a = [[129, 143, 122, 122, 123, 116], [138, 132, 132, 125, 115, 106], [109, 111, 117, 132, 153, 144], [111, 98, 118, 131, 156, 141], [117, 127, 138, 143, 141, 150], [110, 114, 120, 134, 150, 141], [114, 135, 128, 139, 141, 145], [132, 148, 125, 122, 122, 119]]
Rows and columns are counted from 1.
(1, 1)	129
(5, 2)	127
(6, 2)	114
(3, 4)	132
(4, 6)	141
(8, 1)	132
(2, 5)	115
(3, 2)	111
(8, 3)	125
(6, 5)	150
(3, 1)	109
(8, 2)	148
(5, 1)	117
(7, 3)	128
(7, 6)	145
(4, 2)	98
(3, 3)	117
(2, 4)	125
(7, 1)	114

arr =
array([[121, 134, 132, 139, 138, 123, 124, 119, 132, 127],
       [128, 118, 117, 116, 133, 127, 130, 104, 120, 135],
       [106, 124, 121, 113, 144, 122, 144, 115, 123, 138],
       [118, 124, 129, 135, 132, 140, 123, 119, 125, 126]])
Rows and columns are counted from 1.
row 1 col 1: 121
row 3 col 3: 121
row 2 col 1: 128
row 3 col 8: 115
row 4 col 9: 125
row 4 col 7: 123
row 3 col 6: 122
row 3 col 5: 144
row 1 col 3: 132
row 1 col 4: 139
row 2 col 6: 127
row 2 col 3: 117
row 4 col 8: 119
row 1 col 8: 119
row 3 col 10: 138
row 1 col 9: 132
row 1 col 2: 134
row 3 col 4: 113
row 1 col 10: 127

W =
137  129  116  128  118  128  118  115  124  116  122  123  131  134
132  117  121  121  131  117  116  128  126  134  120  128  121  133
138  128  120  119  115  118  105  122  136  128  127  133  123  143
121  139  138  129  130  129  134  122  132  121  138  121  127  132
Indices start at 1.
row 1 col 1 = 137
row 3 col 12 = 133
row 1 col 6 = 128
row 4 col 1 = 121
row 3 col 2 = 128
row 3 col 11 = 127
row 3 col 6 = 118
row 1 col 9 = 124
row 1 col 13 = 131
row 4 col 5 = 130
row 3 col 3 = 120
row 4 col 2 = 139
row 1 col 10 = 116
row 1 col 7 = 118
row 2 col 2 = 117
row 4 col 14 = 132
row 1 col 5 = 118
row 2 col 1 = 132
row 1 col 11 = 122

X =
[[133 141 133 136 123 123 117 127 126 125 125 130 117]
 [132 133 138 128 123 134 133 135 122 113 135 115 123]
 [132 125 133 128 118 134 137 137 122 120 124 123 130]
 [121 126 131 131 119 125 127 123 123 130 119 141 125]
 [125 127 132 145 132 118 118 112 115 127 152 127 137]
 [140 135 139 131 116 122 128 140 123 106 136 126 130]
 [124 129 147 142 114 117 126 121 107 103 151 134 134]
 [130 115 131 128 131 124 135 130 123 123 140 126 145]
 [134 145 136 147 130 121 109 119 121 126 138 121 115]
 [130 105 131 139 118 115 133 128 112 128 134 142 157]
 [127 128 141 120 123 129 135 135 125 112 130 129 124]
 [135 114 135 131 129 118 133 133 120 117 146 128 150]
 [136 133 126 126 128 137 132 137 130 126 126 113 124]
 [138 149 130 137 130 118 106 127 135 133 120 132 109]
 [115 127 128 133 108 151 144 123 112 123 123 117 122]
 [143 128 133 130 129 118 123 140 130 125 127 128 133]]
Indices start at 1.
(1, 1) = 133
(10, 7) = 133
(10, 8) = 128
(12, 9) = 120
(14, 3) = 130
(9, 9) = 121
(9, 3) = 136
(9, 4) = 147
(9, 12) = 121
(1, 6) = 123
(3, 7) = 137
(7, 1) = 124
(5, 6) = 118
(7, 13) = 134
(14, 10) = 133
(15, 9) = 112
(14, 12) = 132
(15, 6) = 151
(15, 4) = 133
(13, 9) = 130
(2, 6) = 134
(15, 3) = 128
(1, 3) = 133
(13, 8) = 137
(16, 4) = 130
(5, 5) = 132
(9, 6) = 121
(2, 11) = 135
(6, 3) = 139
(14, 5) = 130
(11, 7) = 135
(14, 4) = 137
(8, 5) = 131
(13, 1) = 136
(12, 7) = 133

x =
[[116 130 136 120 116]
 [121 128 131 126 122]
 [122 126 129 128 125]
 [115 137 147 125 106]
 [131 128 121 141 139]
 [128 119 140 139 125]
 [136 120 142 135 114]
 [127 137 124 124 130]
 [128 127 127 120 124]
 [110 144 133 115 118]
 [123 124 125 126 128]
 [136 121 118 124 137]
 [130 124 131 133 131]]
Rows and columns are counted from 1.
(1, 1) -> 116
(10, 3) -> 133
(7, 2) -> 120
(3, 3) -> 129
(2, 3) -> 131
(6, 5) -> 125
(11, 5) -> 128
(4, 2) -> 137
(3, 1) -> 122
(1, 3) -> 136
(1, 5) -> 116
(4, 1) -> 115
(10, 4) -> 115
(13, 2) -> 124
(5, 4) -> 141
(3, 2) -> 126
(9, 3) -> 127
(9, 1) -> 128
(1, 4) -> 120
(2, 2) -> 128
(9, 4) -> 120
(8, 2) -> 137
(12, 3) -> 118

m =
[[119 126 141 135 120]
 [122 121 108 125 127]
 [123 112 126 125 125]
 [129 140 109 132 125]
 [121 123 118 119 121]
 [135 145 122 135 132]
 [135 108 139 150 122]
 [120 117 131 127 129]
 [133 140 130 140 131]]
Indices start at 1.
row 1 col 1 => 119
row 7 col 4 => 150
row 2 col 3 => 108
row 3 col 4 => 125
row 6 col 5 => 132
row 1 col 5 => 120
row 8 col 2 => 117
row 9 col 4 => 140
row 8 col 5 => 129
row 6 col 3 => 122
row 2 col 2 => 121
row 8 col 4 => 127
row 5 col 5 => 121
row 7 col 2 => 108
row 7 col 3 => 139
row 9 col 3 => 130
row 5 col 4 => 119

grid = ((126, 120, 146, 127, 121, 121, 134), (124, 127, 135, 126, 127, 127, 132), (131, 115, 124, 131, 126, 138, 126), (132, 127, 117, 131, 133, 138, 126), (133, 127, 150, 128, 119, 112, 128), (136, 129, 122, 133, 124, 119, 122))
Indices start at 1.
(1, 1): 126
(4, 6): 138
(1, 4): 127
(2, 4): 126
(5, 7): 128
(1, 6): 121
(3, 5): 126
(3, 4): 131
(3, 7): 126
(5, 4): 128
(5, 6): 112
(4, 4): 131
(5, 5): 119
(3, 6): 138
(2, 7): 132
(1, 5): 121
